Below are the code and all the weights of a small trained network. Each question names an input and a target symbol and asks about switching units off, where a switched-off unit gives its printed mean instead of its output.

import numpy as np


def w(rows, s, z=0):
    codes = np.array(rows[::2]) - 128.0
    scale = np.full(codes.shape[1], s)
    scale[-1] = z or s
    return codes * scale


def f(y):
    return np.maximum(y, 0)


def softmax(a):
    e = np.exp(a - a.max(-1, keepdims=True))
    return e / e.sum(-1, keepdims=True)


def log_softmax(a):
    a = a - a.max(-1, keepdims=True)
    return a - np.log(np.exp(a).sum(-1, keepdims=True))


def net(x, mask):
    ids = ['εθμξστφ'.index(c) for c in x.split()]
    T = len(ids)
    res = E[ids] + P[:T]
    q, k, v = (res @ M[0].T for M in (Q, K, V))
    z = softmax(np.where(np.tri(T) > 0, q @ k.T / 3**0.5, -1e9)) @ v
    res = res + np.where(mask[0], z, O[0][:, -1]) @ O[0][:, :-1]
    y = f(res @ A[0][:, :-1].T + A[0][:, -1])
    res = res + np.where(mask[1:25], y, B[0][:, -1]) @ B[0][:, :-1]
    return log_softmax(res[-1] @ U[:, :-1].T + U[:, -1])


Q, K, V, O, A, B = {}, {}, {}, {}, {}, {}
E = w([
[97,121,68],'ε',
[114,159,64],'θ',
[95,98,158],'μ',
[86,119,121],'ξ',
[137,230,129],'σ',
[109,170,179],'τ',
[246,185,30],'φ',
],0.013)
P = w([
[19,14,149],'0',
[224,92,63],'1',
[6,229,36],'2',
[183,150,151],'3',
[255,123,107],'4',
[18,245,30],'5',
[181,141,129],'6',
[246,111,116],'7',
[21,252,30],'8',
[167,121,121],'9',
],0.0094)
Q[0] = w([
[2,98,58],'head 1',
[241,145,250],'head 1',
[106,50,156],'head 1',
],0.0082)
K[0] = w([
[117,36,227],'head 1',
[254,240,189],'head 1',
[233,177,69],'head 1',
],0.0074)
V[0] = w([
[186,244,78],'head 1',
[102,254,101],'head 1',
[10,60,171],'head 1',
],0.0083)
O[0] = w([
[82,73,102,225],'head 1',
[11,106,94,251],'head 1',
[153,193,141,108],'head 1',
],0.012,0.0025)
A[0] = w([
[127,46,84,148],'neuron 1',
[131,74,204,169],'neuron 2',
[76,101,141,47],'neuron 3',
[152,133,68,144],'neuron 4',
[82,97,225,156],'neuron 5',
[165,81,98,103],'neuron 6',
[177,163,100,172],'neuron 7',
[161,108,64,71],'neuron 8',
[124,87,247,46],'neuron 9',
[102,181,139,48],'neuron 10',
[94,130,128,26],'neuron 11',
[131,145,88,56],'neuron 12',
[69,123,60,129],'neuron 13',
[93,141,189,44],'neuron 14',
[37,136,147,86],'neuron 15',
[144,164,68,128],'neuron 16',
[81,157,151,99],'neuron 17',
[19,190,191,65],'neuron 18',
[77,155,117,35],'neuron 19',
[148,143,92,99],'neuron 20',
[103,117,131,1],'neuron 21',
[190,102,90,92],'neuron 22',
[142,193,157,73],'neuron 23',
[81,170,85,70],'neuron 24',
],0.013,0.011)
B[0] = w([
[82,110,144,244],'neuron 1',
[229,140,145,151],'neuron 2',
[110,80,29,149],'neuron 3',
[116,112,120,197],'neuron 4',
[200,170,90,158],'neuron 5',
[108,120,149,162],'neuron 6',
[76,96,135,214],'neuron 7',
[196,151,140,161],'neuron 8',
[198,9,10,131],'neuron 9',
[96,128,201,155],'neuron 10',
[116,167,43,129],'neuron 11',
[100,90,24,137],'neuron 12',
[184,181,195,254],'neuron 13',
[57,186,22,129],'neuron 14',
[124,152,174,180],'neuron 15',
[131,106,161,204],'neuron 16',
[111,45,71,149],'neuron 17',
[164,107,33,175],'neuron 18',
[211,208,196,141],'neuron 19',
[180,157,160,153],'neuron 20',
[230,20,29,128],'neuron 21',
[95,100,133,154],'neuron 22',
[100,108,141,184],'neuron 23',
[182,63,50,173],'neuron 24',
],0.012)
U = w([
[52,143,127,219],'ε',
[66,160,155,194],'θ',
[210,101,147,3],'μ',
[133,205,212,57],'ξ',
[76,126,57,151],'σ',
[181,115,104,116],'τ',
[41,9,91,126],'φ',
],0.013,0.0051)

Each question gives the input, a string of symbols that net reads in full, and the target symbol t.
The units are the heads (3 rows each of Q, K, V and O) and the neurons (one row each of A and B). Each row of codes is followed by its name. A weight is (code - 128) times the scale printed after its matrix; where a second scale follows, it is the last column's (O, A, B and U).
mask holds one flag per unit, heads first, then neurons. A switched-off unit (its flag False) gives its mean, the last column of its rows in O or B, instead of its output. The means were averaged over made-up inputs and are rounded, as every weight is.
A unit's drop is (log p(t) with every unit on - log p(t) with that unit switched off) / (log p(t) with every unit on - log p(t) with every unit switched off).
The circuit of an input: a set's keep is (log p(t) with only the set's units on - log p(t) with every unit switched off) / (log p(t) with every unit on - log p(t) with every unit switched off). Starting from the 12 units with the biggest drops (on a tie, the unit counted first), units are removed one at a time, each time the one whose removal leaves the highest keep (on an exact tie, the one counted first), for as long as the keep stays at least 0.8.
units of the circuit, in order: the units of the circuit, biggest drop first
unit that matters most: the unit with the biggest drop
k most important neurons: the k neurons with the biggest drops, biggest first
drop when u is switched off: that unit's drop, to one decimal
input τ ε τ, target φ: 4 most important neurons	[neuron 13; neuron 17; neuron 18; neuron 23]
input φ σ μ ξ, target ξ: 2 most important neurons	[neuron 24; neuron 18]
input φ ξ φ σ, target σ: unit that matters most	neuron 3
input φ σ σ, target τ: units of the circuit, in order	[neuron 24; neuron 18; neuron 19]
input φ μ σ ε τ ε, target τ: units of the circuit, in order	[neuron 24; neuron 13]
input θ μ μ, target σ: 3 most important neurons	[neuron 18; neuron 13; neuron 1]
input φ μ μ φ φ φ θ μ σ, target τ: units of the circuit, in order	[neuron 24; neuron 19]
input θ θ φ θ θ μ σ μ σ, target σ: 4 most important neurons	[neuron 18; neuron 1; neuron 13; neuron 24]
input ε μ ε σ τ σ ξ, target ξ: 3 most important neurons	[neuron 24; neuron 7; neuron 18]
input ξ μ ε, target θ: units of the circuit, in order	[head 1; neuron 13; neuron 7; neuron 10]
input ξ ε ε σ θ φ μ μ ξ τ, target τ: 2 most important neurons	[neuron 5; neuron 2]
input μ ξ μ μ ξ θ μ φ τ, target ξ: 2 most important neurons	[neuron 10; neuron 1]
input φ φ φ σ ε, target φ: 2 most important neurons	[neuron 1; neuron 3]
input φ τ ξ μ, target μ: units of the circuit, in order	[neuron 2]
input θ ξ μ ξ σ μ, target σ: units of the circuit, in order	[neuron 18; head 1; neuron 13]
input φ τ φ ε σ, target φ: 2 most important neurons	[neuron 3; neuron 1]
input θ μ τ, target σ: 2 most important neurons	[neuron 18; neuron 1]
input τ μ φ μ θ σ φ θ θ, target φ: 2 most important neurons	[neuron 13; neuron 7]
input θ μ φ μ θ, target φ: drop when neuron 23 is switched off	-0.2
input μ τ θ φ ε σ, target ξ: drop when neuron 18 is switched off	0.0
input θ μ θ ξ θ τ, target σ: drop when neuron 18 is switched off	0.7
